Here is a tiny trained network, its code and every weight. The questions are about switching its units off for an input and a class, where a switched-off unit gives its printed mean instead of its output.

import numpy as np


def w(rows, s, z=0):
    codes = np.array(rows[::2]) - 128.0
    scale = np.full(codes.shape[1], s)
    scale[-1] = z or s
    return codes * scale


def norm(h):
    return h / np.sqrt((h * h).mean(-1, keepdims=True) + 1e-5)


def f(y):
    return np.maximum(y, 0)


def log_softmax(a):
    a = a - a.max(-1, keepdims=True)
    return a - np.log(np.exp(a).sum(-1, keepdims=True))


def net(x, mask):
    res = np.array(x, float).reshape(1, 4) / 4 @ E
    u = 0
    for l in range(4):
        y = f(norm(res) @ A[l][:, :-1].T + A[l][:, -1])
        res = res + np.where(mask[u : u + 4], y, B[l][:, -1]) @ B[l][:, :-1]
        u += 4
    return log_softmax(norm(res)[-1] @ U[:, :-1].T + U[:, -1])


A, B = {}, {}
E = w([
[135,239,194,156,222,79,89,149],'x0',
[168,206,151,250,166,213,82,103],'x1',
[162,104,142,172,188,98,56,165],'x2',
[232,174,113,99,77,169,124,220],'x3',
],0.013)
A[0] = w([
[91,63,155,189,252,48,50,106,11],'0.n0',
[168,172,150,207,214,155,72,136,95],'0.n1',
[98,142,156,104,232,6,103,147,75],'0.n2',
[44,117,144,161,210,79,122,61,59],'0.n3',
],0.036,0.011)
B[0] = w([
[121,3,181,133,169,101,82,157,244],'0.n0',
[69,165,102,216,107,138,110,164,253],'0.n1',
[157,99,148,87,166,102,162,189,230],'0.n2',
[103,113,162,98,136,157,140,58,233],'0.n3',
],0.039,0.031)
A[1] = w([
[67,3,96,124,92,102,140,99,152],'1.n0',
[180,93,46,213,181,112,115,55,98],'1.n1',
[155,55,101,188,106,176,113,158,122],'1.n2',
[63,128,115,154,124,147,125,26,2],'1.n3',
],0.043,0.0064)
B[1] = w([
[3,166,133,154,94,144,202,67,253],'1.n0',
[72,185,183,174,131,52,66,167,141],'1.n1',
[221,126,130,97,67,132,74,125,205],'1.n2',
[32,214,136,101,73,169,149,40,171],'1.n3',
],0.023,0.045)
A[2] = w([
[205,82,23,198,253,146,82,55,4],'2.n0',
[169,86,63,165,200,165,139,76,21],'2.n1',
[155,114,59,150,190,135,134,105,60],'2.n2',
[111,59,170,111,163,94,137,168,220],'2.n3',
],0.041,0.0039)
B[2] = w([
[188,141,122,143,205,116,145,244,128],'2.n0',
[141,224,99,174,197,106,92,123,128],'2.n1',
[75,113,144,49,117,81,116,154,128],'2.n2',
[149,251,50,91,85,79,103,151,253],'2.n3',
],0.018,0.027)
A[3] = w([
[146,118,59,145,184,134,141,92,64],'3.n0',
[123,3,185,93,207,119,151,131,4],'3.n1',
[111,147,131,95,160,75,162,154,184],'3.n2',
[148,201,109,213,170,153,108,135,76],'3.n3',
],0.05,0.003)
B[3] = w([
[121,104,134,131,141,121,139,124,128],'3.n0',
[165,171,113,254,141,163,38,155,251],'3.n1',
[114,158,114,87,150,128,146,144,188],'3.n2',
[155,95,167,111,179,117,62,129,200],'3.n3',
],0.036,0.029)
U = w([
[57,106,118,129,83,142,176,25,156],'0',
[112,107,150,205,167,105,36,163,238],'1',
[164,151,93,72,164,80,158,183,108],'2',
[248,102,104,103,82,160,101,70,3],'3',
],0.015,0.0032)

Each question gives the input, the list of numbers given to net, and the class t.
The units are the neurons (one row each of A and B). Each row of codes is followed by its name. A weight is (code - 128) times the scale printed after its matrix; where a second scale follows, it is the last column's (A, B and U).
mask holds one flag per neuron, layer by layer. A switched-off neuron (its flag False) gives its mean, the last column of its row in B, instead of its output. The means were averaged over made-up inputs and are rounded, as every weight is.
A unit's drop is (log p(t) with every unit on - log p(t) with that unit switched off) / (log p(t) with every unit on - log p(t) with every unit switched off).
The circuit of an input: a set's keep is (log p(t) with only the set's units on - log p(t) with every unit switched off) / (log p(t) with every unit on - log p(t) with every unit switched off). Starting from the 12 units with the biggest drops (on a tie, the unit counted first), units are removed one at a time, each time the one whose removal leaves the highest keep (on an exact tie, the one counted first), for as long as the keep stays at least 0.8.
circuit, biggest first: the units of the circuit, biggest drop first
top k neurons: the k neurons with the biggest drops, biggest first
k most important neurons of layer l: the k neurons of layer l with the biggest drops, biggest first
drop when u is switched off: that unit's drop, to one decimal
input [-8,4,0,-2], class 0: top 2 neurons => 0.n1, 0.n2
input [-7,-4,8,-4], class 0: circuit, biggest first => 1.n0
input [-5,6,-7,2], class 3: circuit, biggest first => 0.n0, 1.n0, 0.n1
input [4,-4,-7,-3], class 2: top 2 neurons => 0.n2, 0.n0
input [3,-4,-7,7], class 2: circuit, biggest first => 0.n0, 1.n0, 3.n1
input [-8,4,3,4], class 3: top 4 neurons => 0.n3, 0.n0, 1.n2, 0.n1
input [7,-1,-6,-1], class 2: top 2 neurons => 0.n2, 2.n3
input [-6,5,-4,5], class 3: circuit, biggest first => 0.n0, 0.n1, 1.n0
input [-2,4,-6,7], class 3: circuit, biggest first => 1.n0, 0.n0, 0.n1
input [-6,-7,-5,6], class 0: top 2 neurons => 0.n2, 0.n1
input [-7,0,-6,7], class 3: top 3 neurons => 0.n3, 0.n0, 0.n2
input [-8,3,-4,4], class 3: top 3 neurons => 0.n3, 0.n0, 1.n2
input [-7,8,-8,-1], class 0: 2 most important neurons of layer 0 => 0.n2, 0.n1
input [8,-7,-3,-2], class 2: circuit, biggest first => 0.n2
input [-3,-1,-1,8], class 3: top 4 neurons => 0.n3, 0.n0, 0.n2, 1.n0
input [-3,-5,6,2], class 0: top 3 neurons => 0.n1, 0.n2, 3.n1
input [-4,2,-3,4], class 3: top 2 neurons => 0.n3, 0.n0
input [-8,5,-2,3], class 3: top 4 neurons => 0.n3, 0.n0, 1.n2, 0.n1
input [-1,-5,3,6], class 3: 2 most important neurons of layer 0 => 0.n3, 0.n0
input [-1,1,-8,0], class 0: most important neuron of layer 0 => 0.n2
input [0,0,-8,5], class 0: 2 most important neurons of layer 0 => 0.n1, 0.n2
input [-4,-6,-7,5], class 0: drop when 0.n2 is switched off => 1.1
input [-5,0,3,8], class 3: drop when 0.n0 is switched off => 0.5
input [0,-5,-4,2], class 0: drop when 0.n2 is switched off => 1.3
input [6,-3,-1,7], class 2: drop when 3.n1 is switched off => 0.1
